Each row has two labels, one from each of two sets.
[ -5  -9  40   5 -18  -2  -3   8 -13 -15   6  -8 -21   8   1  -1  -3   1
 -18  -8  -3  -3  -4  -5   2 -10   4  11   2 -16  -1   1 -12  -7   2 -24
   8  16   7  -4   5   4   7   4  20  -8  10   2   0 -14   6   2   6  11
   7   5  78  18   1  -2]
M & vosim
[-21  -2 -24  -3  35  -1 -17 -28  -7  23  20  -4  25  52 -24  17   2 -15
 -13 -17  16   6   2  -2 -11  -1   6  -4   5   1  15  -1  14  -8 -36   3
  17 -30 -26  -9   2   4  28   7 -10  16  -1 -11  -3   7  -6  16   6  -8
  34 -23  20  15  -9  14]
B & nulof
[  2  -5  35   9 -20   6  18  -2  -1 -14  23   2 -11  -4  17   3  -5  10
 -25  -2  -6  10 -13  -3  -3   1  -1   7  -4  -6   2  -4   1  -4  -5 -14
  10  11  -6   4  45  -9   2   0  25   2   9   4 -19  -6  12  -6   4   7
  18  -2   7  14   4  -4]
M & vosim
[ -1   4  27   5 -11  -1  -6  13  -2 -12  10  11 -21  11   3  -6   2  12
  -6  -5  -6   3  -7   3  -2 -13   6  -8  -1  -6 -12  -4 -14   2  -7 -13
  16  10  -1   2   9  -3   0   5   0  -8   3   3  -6  -2   7  -4  -4  12
   0   3   7  10  -6   0]
M & vosim
[-10  -1   1   1  29 -18 -10   4   0  11 -12  -4   4   9 -38   5  13  -2
  -5  -1  -2  -4  -5  -5  -5  -5   6  -2  -9  -8  20  17   0  -4  -9  -3
  -1 -10  -4   3   1  -4  -3   5  -1  -9   8  -4  -8 -12   3  14   4  -3
  19  -3  -4  20   4   4]
B & nulof
[-22  10   9  -1  19   9   2 -30  -1  10  35 -27  25  -8  -1   9  -9  -1
   0  -3  17   5   1  19 -10   7  -4  18   4  16  13  26  22  -2  -3   2
  -7 -29 -25   3   3  10  10  -5   2  21   3 -13   1  13 -13  -1  12  -8
  57 -21   7  25 -11  -3]
B & nulof
[ -2  -6  44   3  12  -2  40  -8  -4  -1   1   1  19  22  15   0  -4   5
 -10  15  10  -7  -3  -7 -10  10   3   9  -9  -9  18 -16   0   2   5  -8
  -6   4 -17  -5  18   9   7  -3  31  -1   7   8 -10  -1   5   4  -4 -18
   6 -17  -5  31   3  -4]
B & vosim
[ -7  -1   9  12 -24  -5 -29   7 -12  -8  24   2 -15 -61   2  -8  -2   6
  22 -13   4   2  -5   0 -12  -4   2   2   7   4 -15  20  14   2 -10  -2
  12   3  10   9  -5   4  18  -5 -21 -13  -2 -14   4   9  -3 -12  32   6
  23  -5  14  -3   1  -1]
M & nulof
[ -8   8  29   3  21   5 -15  -2  -1  14  19 -13   1 -12 -10   4   1   5
   4  -8  15  10   1  19  -6  -5   5   3   0   3   9   7   5   7  -4 -11
  12 -18  -8  15   3   8   8   2 -16 -12   2  -7   2   8  -8   2   9   0
  31  -9   5  17  -9  -1]
B & nulof
[-14  -1 -15   0  14   3 -10 -18   2   2  18 -14  28   7 -21   5  -5  -4
  10  -5  13   0   0  18  -7  -7   7  -1   2   9   3  -4  13  -2  -8   2
   7 -24 -14   1   0  -4  16   2 -13  12   2  -4   0  11  -7   5   2  -1
  22 -17   2   9  -3  10]
B & nulof
[ -2  -4  17  10 -19   2  -4   7  -8 -15   7  14  -4   3   7  -1   0  28
 -22  -1   2  -5 -10 -10  -2  -4   2  -8   2  -3  -3 -16  -7   0  -5 -16
  18  15  -9   6   2   7   3   3  16  -6   4  -3  -5  -3  12  -5   2   8
   5   0   7   1   3  -4]
M & vosim
[  1  -2  17   2 -16  -2  16   8   0 -16  13  19 -14  12  12  -5   2  20
 -25  -3  -1   6 -10 -34  -2  -2   6  -4   1 -11  -7 -17  -9   0   2 -14
  24  11  -4   0   0   0   8   6  14  -5  10   2  -8  -6   5  -2   4  12
   2   8   7   9  11  -3]
M & vosim
[ -1  -2  19  -2  -6   2   7   8   0  -6   3  11 -15   8  12   4   1  18
 -20  -5  -4  -3  -5  -2  -3   1   5  -7  -2 -10  -6  -6 -14   0  -7 -14
  14  11   2   4  -1  -3  -2 -10  18 -13  11   1  -4  -9   8  -5   1   9
   0  -5  -2   6  -3  -6]
M & vosim
[  4 -10  14   5 -18  -9  -3   4  -5  -7  -5   3 -24  -6   7  -4  -2   2
 -18 -15   3  -5  -2 -25   3   6  -9  10  -1 -18  -3  18  -5  -6  -4 -12
   8  14  18  -2   1   5   1   0  12   2   3   0  31 -22   9  -3  12   3
  -3   7   8   3  14   2]
M & vosim
[ -4  -4  13   5 -20  -4  -8   8   4 -14   8   6 -15   0   1  -5   0  11
 -15 -10   3   1  -8  -2   1  -4   3  -2  -2  -7  -7   1  -5  -6  -7 -11
  16  14  12   0  -1   4   6   5   1  -7   3  -2  -4  -8   8   0   3  20
   1   4  13   6   5   0]
M & vosim
[ -3  -3  23   6 -21  -4  11   8   5 -10   3   6 -12  10   3   1  -1  14
 -24   2   1   0  -3 -14   3   1  -2   8  -6  -5  10  -2 -15  -3   0 -14
   7  15   6   2  -1   0  -7   4  23   1   6   2 -15  -3   7   1   5   9
   3   2   3   1  10  -1]
M & vosim
[ -5 -12  43  13  17  -1  31 -15   2   9  11   0   7  15  14  10  -9   2
 -22   7  13  -7  -3   4 -14  18   2  16  -7 -15  17 -15  19   3   0  -8
 -15  -8 -15  -7  -2   9  -6  -2  36   7  12   8  -7  -1  -2   3   9 -11
  22 -15   4  27   3  -5]
B & vosim
[ -7   6  -2  -6  23   0  -2 -21   2  27  25 -14  23 -18   2   0  -1 -11
  14  -6  18   7  11  45  -5   8  11   8  60  14   5  11  18  10   0   6
   1 -48  -9  10  -1   5  13  -6 -31   7   1  -4  12  13 -25   0  15 -19
  35 -16   8   6  -5   5]
B & nulof
[-19 -19 -23  13 -10  -1 -38  -4 -15   6   0  18  -9 -33 -28  10   3  -1
  -9 -15  10   9  -9 -22 -11  -3  18  -2   3   0 -12  10  17  23 -18  -4
  23  -1   2   0  -2  13  26   1  -3  10  -2 -13  -8  -2   2  11  38  11
  25 -10  17   2  17   9]
M & nulof
[ -1   4   7  11 -35  15 -11   3   5   6  21  -4   0 -32  24  -3 -13   8
   4  -4  -6   0  -9   4  -3  -3  -5   3   4   9  -5   5  -2   2 -12 -10
   2   7   2   5  -4   1   7  -1  17   8   0 -11   5   9   4  -8  14   7
  10  -1   6  -4   1  -3]
M & nulof
[ -1  -2   3  14 -28   5 -12  -1 -13 -18  23  -2  -3 -32   9  -3  -5  11
  -2 -20   0   1  -6   2  -1   3  -3   2  14  11  -7   1   3   0  -6  -5
  19   3 -11   7   7   8  15   3   1   9   4 -16   0  11   0  -7  21  10
  33  -1  10  -3   2  -4]
M & nulof
